The symbols move the items like this.
!: s802->s19, s128->s913, s760->s867, s569->s35, s110->s760, s867->s662, s498->s792, s15->s77, s763->s160, s394->s895, s35->s840, s579->s15, s997->s470, s534->s218, s137->s412, s52->s752, s412->s569, s575->s757, s218->s110, s672->s128, s447->s519, s175->s672, s177->s62, s913->s802, s77->s52, s840->s219, s895->s377, s312->s306, s752->s534, s521->s335, s694->s554, s39->s502, s798->s223, s470->s575, s432->s596, s554->s312, s919->s175, s635->s137, s757->s373, s668->s521, s207->s210, s662->s694, s160->s394, s377->s420, s219->s203, s223->s498, s210->s919, s420->s538, s666->s39, s519->s765, s792->s447, s203->s668, s641->s798, s765->s476, s306->s207, s335->s997, s332->s177, s502->s635, s62->s366, s373->s9, s9->s641, s476->s332, s366->s432, s596->s579, s538->s666, s19->s763
*: s802->s137, s128->s502, s760->s913, s569->s9, s110->s128, s867->s802, s498->s15, s15->s306, s763->s569, s394->s840, s35->s641, s579->s312, s997->s765, s534->s175, s137->s757, s52->s210, s412->s373, s575->s332, s218->s672, s672->s39, s447->s52, s175->s666, s177->s760, s913->s635, s77->s207, s840->s798, s895->s219, s312->s394, s752->s919, s521->s447, s694->s763, s39->s997, s798->s596, s470->s476, s432->s694, s554->s160, s919->s538, s635->s575, s757->s177, s668->s792, s207->s377, s662->s19, s160->s35, s377->s203, s219->s223, s223->s579, s210->s420, s420->s668, s666->s335, s519->s752, s792->s77, s203->s498, s641->s432, s765->s534, s306->s895, s335->s519, s332->s110, s502->s470, s62->s867, s373->s62, s9->s366, s476->s218, s366->s662, s596->s554, s538->s521, s19->s412
§: s802->s366, s128->s177, s760->s373, s569->s554, s110->s757, s867->s9, s498->s420, s15->s668, s763->s596, s394->s15, s35->s312, s579->s203, s997->s128, s534->s470, s137->s662, s52->s335, s412->s694, s575->s802, s218->s575, s672->s332, s447->s666, s175->s476, s177->s412, s913->s62, s77->s521, s840->s306, s895->s77, s312->s498, s752->s997, s521->s175, s694->s798, s39->s110, s798->s895, s470->s913, s432->s840, s554->s223, s919->s765, s635->s867, s757->s19, s668->s919, s207->s447, s662->s641, s160->s579, s377->s52, s219->s207, s223->s377, s210->s519, s420->s752, s666->s218, s519->s39, s792->s538, s203->s210, s641->s394, s765->s502, s306->s792, s335->s672, s332->s137, s502->s760, s62->s569, s373->s763, s9->s160, s476->s635, s366->s35, s596->s219, s538->s534, s19->s432
$: s802->s635, s128->s39, s760->s128, s569->s373, s110->s672, s867->s913, s498->s579, s15->s312, s763->s412, s394->s35, s35->s9, s579->s554, s997->s519, s534->s919, s137->s575, s52->s207, s412->s757, s575->s476, s218->s175, s672->s666, s447->s77, s175->s538, s177->s110, s913->s502, s77->s306, s840->s641, s895->s840, s312->s160, s752->s210, s521->s792, s694->s19, s39->s335, s798->s432, s470->s765, s432->s662, s554->s763, s919->s420, s635->s470, s757->s332, s668->s498, s207->s895, s662->s802, s160->s569, s377->s219, s219->s798, s223->s596, s210->s377, s420->s203, s666->s521, s519->s52, s792->s15, s203->s223, s641->s366, s765->s752, s306->s394, s335->s447, s332->s218, s502->s997, s62->s760, s373->s177, s9->s62, s476->s534, s366->s867, s596->s694, s538->s668, s19->s137
@: s802->s373, s128->s575, s760->s137, s569->s432, s110->s635, s867->s412, s498->s207, s15->s377, s763->s641, s394->s223, s35->s596, s579->s895, s997->s218, s534->s39, s137->s62, s52->s538, s412->s366, s575->s760, s218->s502, s672->s470, s447->s919, s175->s997, s177->s802, s913->s757, s77->s420, s840->s579, s895->s498, s312->s219, s752->s666, s521->s752, s694->s35, s39->s476, s798->s312, s470->s110, s432->s160, s554->s840, s919->s335, s635->s177, s757->s867, s668->s52, s207->s668, s662->s569, s160->s798, s377->s792, s219->s15, s223->s306, s210->s521, s420->s447, s666->s765, s519->s175, s792->s210, s203->s77, s641->s554, s765->s672, s306->s203, s335->s534, s332->s913, s502->s332, s62->s19, s373->s662, s9->s694, s476->s128, s366->s763, s596->s394, s538->s519, s19->s9
+: s802->s332, s128->s765, s760->s470, s569->s867, s110->s997, s867->s575, s498->s394, s15->s840, s763->s62, s394->s432, s35->s662, s579->s35, s997->s919, s534->s521, s137->s110, s52->s203, s412->s760, s575->s672, s218->s335, s672->s519, s447->s377, s175->s447, s177->s502, s913->s476, s77->s219, s840->s694, s895->s596, s312->s641, s752->s668, s521->s207, s694->s373, s39->s752, s798->s763, s470->s175, s432->s412, s554->s9, s919->s792, s635->s218, s757->s128, s668->s306, s207->s223, s662->s757, s160->s366, s377->s579, s219->s554, s223->s160, s210->s498, s420->s15, s666->s52, s519->s420, s792->s895, s203->s312, s641->s19, s765->s538, s306->s798, s335->s210, s332->s39, s502->s534, s62->s635, s373->s913, s9->s802, s476->s666, s366->s137, s596->s569, s538->s77, s19->s177

The rows follow the links: the fewer symbols apart two items are, the more alike their rows tend to be.

Each row is also shifted at random along 7 hidden directions that mean nothing.

Some items, each with a row of numbers:
s210 -> [ 131,  108,  -44,   16,  112,  -19,  -43,   66,  104,  -15,  151,  -37,   -1,   65,    2,  -56,   84,  -18,   65,  -83,  -87,  -40,  115,   70,   15,   26,   -5,   15,   52,   72,   67,  -35,  -55,   41,  -81,  -50,  -22,  107,  -23,   95, -141,  -87,   14,  -32,  -27]
s672 -> [  -6,    0,  -25,   36,   60,  -73,    9,   56,   28,  133,   -1,   13,   41,  -46,  -58,   28,   38,   10,  -83,  157,  100,   73,    5,  -29,    5,   58,   37,  -27,  -20,  -13,   34,  -96,   38,   44,  -36,   91,   32,  -44,  -80,  -71,  124,   17,  149,  -51,  -17]
s840 -> [  52,   60,   43,  131,  -47,   85,  101,   29,  -37, -150,   45,  -15,  -56,  113,  -12, -140,   12,  105,   38, -144,  -58, -143,  -31,   27, -213,   24,   33,  -45,   25,   99,  -26,  -10,  -87,   46,   38, -158,  -31,   76,  -27,   62,    2,   77,  -39,   90,   47]
s579 -> [ 235,   -3,   13,  246,  -23,   34,   63,   61,   49, -156,  166,   68,   32,   91,   -5,  -21,  -57,  119,   32,   26,   -1,  -83,   55,  -12, -140,   54,  -91,   14,  -55,   37,  -40,  -89, -213,    5,   22, -135,  -18,   43,  -33,   12,   46,  -86,  146,  -26,   38]
s913 -> [ -13,   48,  -35,   39,   35,  -32,  -17, -114, -109,   -9, -132,  -66,   42,  -52,  -34,  131,  -73,  -26,    2,   36,   75,   27,  -62,  -51,  -75,  109,   91,   -6,  -64,   46,   -6, -151,   84,   82,   57,   34,  -36,   -1,  -73,    0,  114,   85,   17,   64,   24]
s312 -> [ 232,   19,   65,  -25,   26,   74,   12,  -64,  -35,    7,  -61,   19,  142,  -46,   46,   92, -162,   10,   44,   85,   21,  -30,  -10,   18, -124,   98, -110, -117,   35,  -78,   80, -116,   11,  -69,  110,  -96,   -3,   -9,   44,  100,   24, -132,   66,   75,   57]
s534 -> [  54,  -11,  -86, -136,   53,  -14,  -28,  -54,   65,   98,   36,   74,  141, -104,   86,  -46,   11,  -83,  -12,   51,   59,  110,    7,   24,  235, -133,  -48,  -59,   58, -100,   64,  147,   39,   10,  -44,  145,   60,   -7,   67,   27,  -36,  -95,   -5,   -3,  -83]
s366 -> [  20,  -29,   69,   60,   14,  -29,   34,  -19,  -36,  -84,  -28,   40,    1,   -8,  -71,   25,  -79,   -6,  -83,    6,   23,  -40, -101,  -58,  -77,   72,  -40,  -67,    2,   25,  -20,    7,  -16,    0,   58,  -60,  -76,   19,  -61,  -62,  145,   18,  -49,   64,   94]
s110 -> [-149,  -27,  -73,   87,  -23,    9,  -74,  -29,   32, -123,  112,   24,   -8,  -74,   -1,   20,  -49,  -70,  -19,  -80,  -18,   46,    7,   48,  109,   59,  -77,   16,  -77,   39,  -36,   18,   27,  -14,   71,    0, -102,   55,   -5,  -59,  -51,  -47, -110,  -20,  -41]
s447 -> [ -98,   83,   -4,   42,   20,   39,  -23,   39,   -8,   -2,   45,  -65,  -69,   72,   55,   58,   78,    3,   36,   82,   28,   10,   82,   35,  -90,   91,   46,   89,  -42,   40,   16, -238,  -11,  -49,  -18,  -10,    9,    7,  -33,  -16,  -24,   10,  225, -128,  -87]
s128 -> [   0,  -86, -129,   53,    4,  -50,  -93,   10,   59,  208,   25,   84,   65,  -46, -110,  -14,  -23,   71,  -49,   44,  -11,   65,  105,  -74,  250,  -91,  141,   -5,  -68,  -13,  -79,  212,  -39,  186,  -85,  240,   94,  -66,   37,  -58,   63,  -46,   44, -102,  -31]
s763 -> [-143, -158,   88, -160, -109,   42,  -57,   90,  -30,  237,  -58,   63,  106,  -98,  -72,   29,  -55,   16,  -17,  200,  -87,    5,   12,  -40,  126,  -69,   17, -121,   24,  -61,  -63,  120,   69,  -54,  -25,   85,  113,  -85,  121,   19,  -47, -115,  162, -144,   79]
s470 -> [-362, -111,  -21,  -14, -141,   23,   27,  111,   11,   46,   57,  -26,  -51,  -48,   -8, -129,   95,   21,   -5,  -32,  -17,   44,  -51,   73,  -14,   44,  -14,  -55,   28,   32,    8,   12,  180,  -58,   -3,  -50,   21,   39,  -23,   -8, -138,   77,  -52,   32,  -34]
s394 -> [ 270,   61,   43,   43,   20,   -2,   29,   29,   25, -135,    1,  -57,  -32,   55,  -27,   34,   37,   -2,   50,  -78,  -58, -120,   14,   56,  -72,  -45,  -25,   83,  -49,   25,   -7,  -32, -122,  -43,   33,  -62,  -56,  -21,    7,   46,  -71,   32,  -56,  -35,   75]
s306 -> [-212,  -27,   98, -111,  -43,  147,   56,  -63,  -89,   77,  -13,   93,   32,   37,  162, -116,  -99,   36,    1,   89,   55,   31,  -70,  -35, -145,   86,  -91, -192,  187,  -83,   96,  -35,   87,  -58,   16, -162,   59,   74,   44,   58,   81, -104,  108,  155,  -53]
s332 -> [-201,  -10,  -32,  -89,   -6,  -45,  -79,  -80,  -48,  -22,  -94, -101,  -49,  -74,   15,  129,    6, -110,   39,  -29,   -1,   77,  -24,    6,   63,   66,   25,   88,  -43,   21,   -8,  -69,  156,  -42,   20,   18,  -50,   -2,    2,  -10,  -84,   56, -111,   15,  -31]
s52 -> [ -74,   99,  -20,   40,   38,   80,  -34,    6,   38, -117,  168,   15,  -18,   42,   98,  -70,   -9,  -32,   27,  -92,  -28,   -3,   59,  102,  -26,   59,  -53,  -49,   26,   41,   62,  -44,  -17,  -44,   47,  -76,  -68,  112,   13,   27,  -74, -105,    5,  -30,  -81]
s498 -> [  68,   76,   72,  -27,   69,  -53,   11,   59,   38, -109,  -31,  -20, -213,  120,   22,   69,  105,  -28,  -60,  -44,   -8,  -45,   43,   -2,   -6,  -78,    6,  197,  -20,  -31,  -34,  -11, -136, -102,  -35,   13,  -36,  -78,   -1, -134,   33,   87,  -27, -126,  -10]
s207 -> [ -36,   -3,   62, -199,    3,    7,   -5,  150,   77,   87,   12,  -41,  -65,   14,   29,  -50,  150,  -48,   -3,  -43,  -97,  -22,   50,  135,   44,  -95,  -14,    4,   98,  -43,   70,   79,   54, -140,  -37,   10,   24,  -33,   71,   33, -217,  -15,  -56,  -88,   -6]
s420 -> [-102,    2,  -18,   59,    4,   83,  -45,  -19,    8,  105,   30,   74,  -75,  104,   61,  -64,  -87,  127,  -22,  -38,   20,   49,  113,  -25,   -7,   47,   95,  -16,   31,  -14,    6,   48,  -42,   93,    5,   26,   71,   -5,   24,  -49,  111,  -66,   39,   29,  -92]
s219 -> [  64,  -41,   24,   -3,  -34,   82,    4,  -69,  -12,   60,  -26,  133,    7,   77,   83,  -56, -113,  102,  -21,   33,   34,    7,   46,  -97,   61, -104,   10,  -20,   35, -102,  -37,  161, -140,   48,  -19,   51,   98,  -62,  106,  -39,  134,  -90,   66,   17,  -44]
s662 -> [  19,  -31,   37,   39,   -5,  -54,   46,   -8,  -34,  -49,   12,   52,   16,    1,  -85,  -30,  -31,    8,  -64,   38,  -13,  -38,  -88,  -90,  -13,    4,   -7,  -68,   22,   42,  -52,   65,  -58,   52,  -42,  -35,  -18,   20,  -51,  -36,  116,   20,    4,   24,   84]
s412 -> [-100,  -89,   17,    4,  -74,   -5,  -10,  -64,  -49,  -54,   14,   96,   46,  -47,    0,   44,  -66,  -33,  -51,  132,   25,   20,  -62, -113,  126,  -92,  -55,  -20,  -69,  -40, -122,  109,  -74,  -23,   -9,   48,    5,  -20,   55, -106,  110,  -35,   92, -101,   12]
s997 -> [ 171,   74,  -84,  -17,  139, -178,   18,   13,   66,   92,  -56,  -56,  -34,   26,  -69,   -9,  165,  -25,  -23,    8,   53,   35,    7,  -76,   87,  -73,  119,  131,   19,   12,   37,    2,  -18,  128, -169,  117,   32,  -37, -110,  -29,   43,  113,  -17,    2,  -15]

From each start, follow one symbol. Which item do you reach?
Answer with the item's name.
start [ -10,   -7,   24,   99,   -2,   32,  -19,   60,   60,   -1,    3,   53, -196,  130,   -7,   17,  -15,  121,  -93,  -85,   19,    7,  123,    5,  -21,   16,   60,  124,  -54,  -22,  -31,   41, -127,   -9,   60,   44,    6,  -87,    8, -154,  126,   32,  -29,  -58,  -50]
+: s219
start [ -29,   13,   99, -103,   34,   70,   -8,   36,  -23,  118,  -46,   46,   30,  -21,   80,   56,  -94,   -2,  -74,  112,   55,   53,   18,   35, -104,  130,  -68, -138,   79, -116,  127, -105,   79, -119,  100,  -31,   18,  -48,   28,  -24,   90, -131,  102,    7,   -2]
§: s52
start [ -64,  -99,   86, -138,  -68,  -29,  -12,   73,  -43,  121,  -99,   21,   -5,  -47,  -91,   54,    8,  -15,  -65,  101,  -57,  -20,  -27,  -58,  112, -116,   43,   -3,   -8,  -36,  -76,  146,    5,  -28,  -44,  108,   50, -105,   57,  -54,   19,   25,   20, -134,   83]
§: s160
start [ 162,   74,  -14,  -34,  123,  -19,  -30,   25,   95,   40,   59,  -51,   -5,   27,    9,  -32,   -2,  -11,   60, -118,  -69,   -2,   88,   85,  -72,  135,  -44,  -36,  121,   10,  150,  -55,   45,   -4,   -4, -117,  -39,   68,  -31,  116, -100,  -97, -114,  111,    2]
$: s498
start [  31,  -49,  -57,   38,   15, -119,  -53,   51,   64,  117,  -23,  -56,   20,  -63, -106,  121,   41,  -15,   -9,   84,    3,   60,   64,  -21,   74,   68,   37,   90,  -73,   -8,    1,  -84,   76,   31,  -48,  103,   12,  -71,  -56,  -29,  -24,    6,   23,  -54,   13]
+: s534
start [-235,  -76,  -29,  -41,  -75,  -38,    4,   79,   23,   67,  -38,  -19, -128,  -31,  -42,  -37,  127,   13,  -77,  -40,   14,   60,  -13,   38,  112, -104,   86,   93,  -47,  -13,  -34,  120,   85,  -11,  -15,  137,   24,  -76,    6, -109,  -52,  153, -110,  -63,  -53]
+: s666
start [ -93,   -3,  -73,  106,  -13,   17,  -21,  -87,  -86,   64,  -13,   35,   66,  -20,  -56,  -19,  -77,   65,  -32,   45,   56,   40,   -8, -104,   21,   26,  137,  -64,  -51,   63,  -75,   13,   14,  185,    2,  106,   21,   14,  -30,  -28,  161,   21,   92,    3,  -28]
!: s137
start [ 142,   65,  106, -106,   99,  -30,  -36,   34,   46, -113,   54,  -11,   42,  -39,  100,  197,   -4, -189,    2,  150,    0,   -2,   23,   59,   -3,   47, -212,   37,   12,  -70,   81, -186,  -59, -239,   29,  -81,  -81,   -2,   26,  -31,  -47, -164,  148, -161,   14]
@: s377
start [ 129,   17,   92,  -70,    1,   -5,  -36,  -29,   28, -206,  -58,  -79,  -80,   -9,  103,  260,  -20, -146,   55,   29,   -7,  -12,   33,   69,  -12,   -4, -210,  207,  -87,  -90,    4, -163,  -61, -276,   96,  -89,  -92,  -73,   80,  -38, -121,  -50,  -33,  -85,   -5]
!: s498
start [ 329,  -30,   37,   40,   66,  -95,   -9,  156,   90,  102,  138,   39,  251,  -67, -186,   27,  -21,  -24,    4,  176, -110,  -90,    5,  -19,   -7,   90,  -74, -180,   35,   60,   29,  -44,  -50,   28,  -97,  -50,    6,   46,  -59,  128,  -41, -189,  196, -105,  186]
$: s373
start [  45,   30,   80,   40,   44,    5,   12,   86,   19,   37,   23,   39,  -37,   79,   15,   58,   -1,   46,  -60,  141,   47,   -9,   60,  -21,  -72,   55,  -15,   11,    8,  -26,   21, -120,  -98,  -76,   -4,   -6,   17,  -51,  -33, -101,  136,  -33,  205, -111,    3]
+: s312
start [-122,   10,  -36,  -70,   20,  -53,   38,   83,   53,    6,   95,  -23,   42,  -62,   19,  -87,  148,  -95,   -9,   54,   16,   29,  -63,   69,   10,   13,  -58,  -60,   79,   20,   89,  -62,  118,  -65,  -63,  -27,  -22,   81,  -62,   27, -111,   29,   35,  -20,  -22]
§: s110
start [ -59,  -14,   89,   10,  -32,   77,   49,   -6,  -56,  -51,   36,   24,   21,   57,  133,   26,  -79,   17,   51,  155,   52,   12,  -37,  -50, -205,  171, -160,  -63,   60,  -42,   64, -235,    8, -130,   22, -235,   -4,   71,  -23,   34,   52, -123,  200,   82,  -22]
$: s840
start [ -25,  -34,  -47,    1,   27,   -8,    1,   84,   65,   71,  122,   65,  165, -140,  -26,  -25,  -10,  -52,  -77,  106,   53,   60,  -16,   58,   63,   63,  -73, -162,    6,  -28,   89,   -3,   80,  -33,   27,   57,  -15,   24,  -40,  -24,   17,  -95,   89,  -69,   -8]
!: s110
start [ 119,   66,  -97,   55,  110,  -53,  -73,  -73,    8,  -47,   64,    4,  134,  -71,  -61,   36,  -67,  -92,    0,  -37,   -2,    3,   -8,  -10,   87,   49,   11,  -54,  -33,   71,   13,    4,    4,  111,   12,   53,  -70,   71,  -51,   48,   23,  -67,  -42,   12,   28]
@: s760
start [  75,   -4,  -97,   -7,   20,  -41,    6,   25,  102,   11,  110,   26,   90,  -43,   56,  -67,   86,  -38,   42,   40,   36,   73,   25,   34,   96,  -66,  -62,    6,   17,  -33,   46,   14,    2,    9,  -89,   40,   38,   45,  -10,   44,  -93,  -45,   48,   -9,  -85]
$: s538
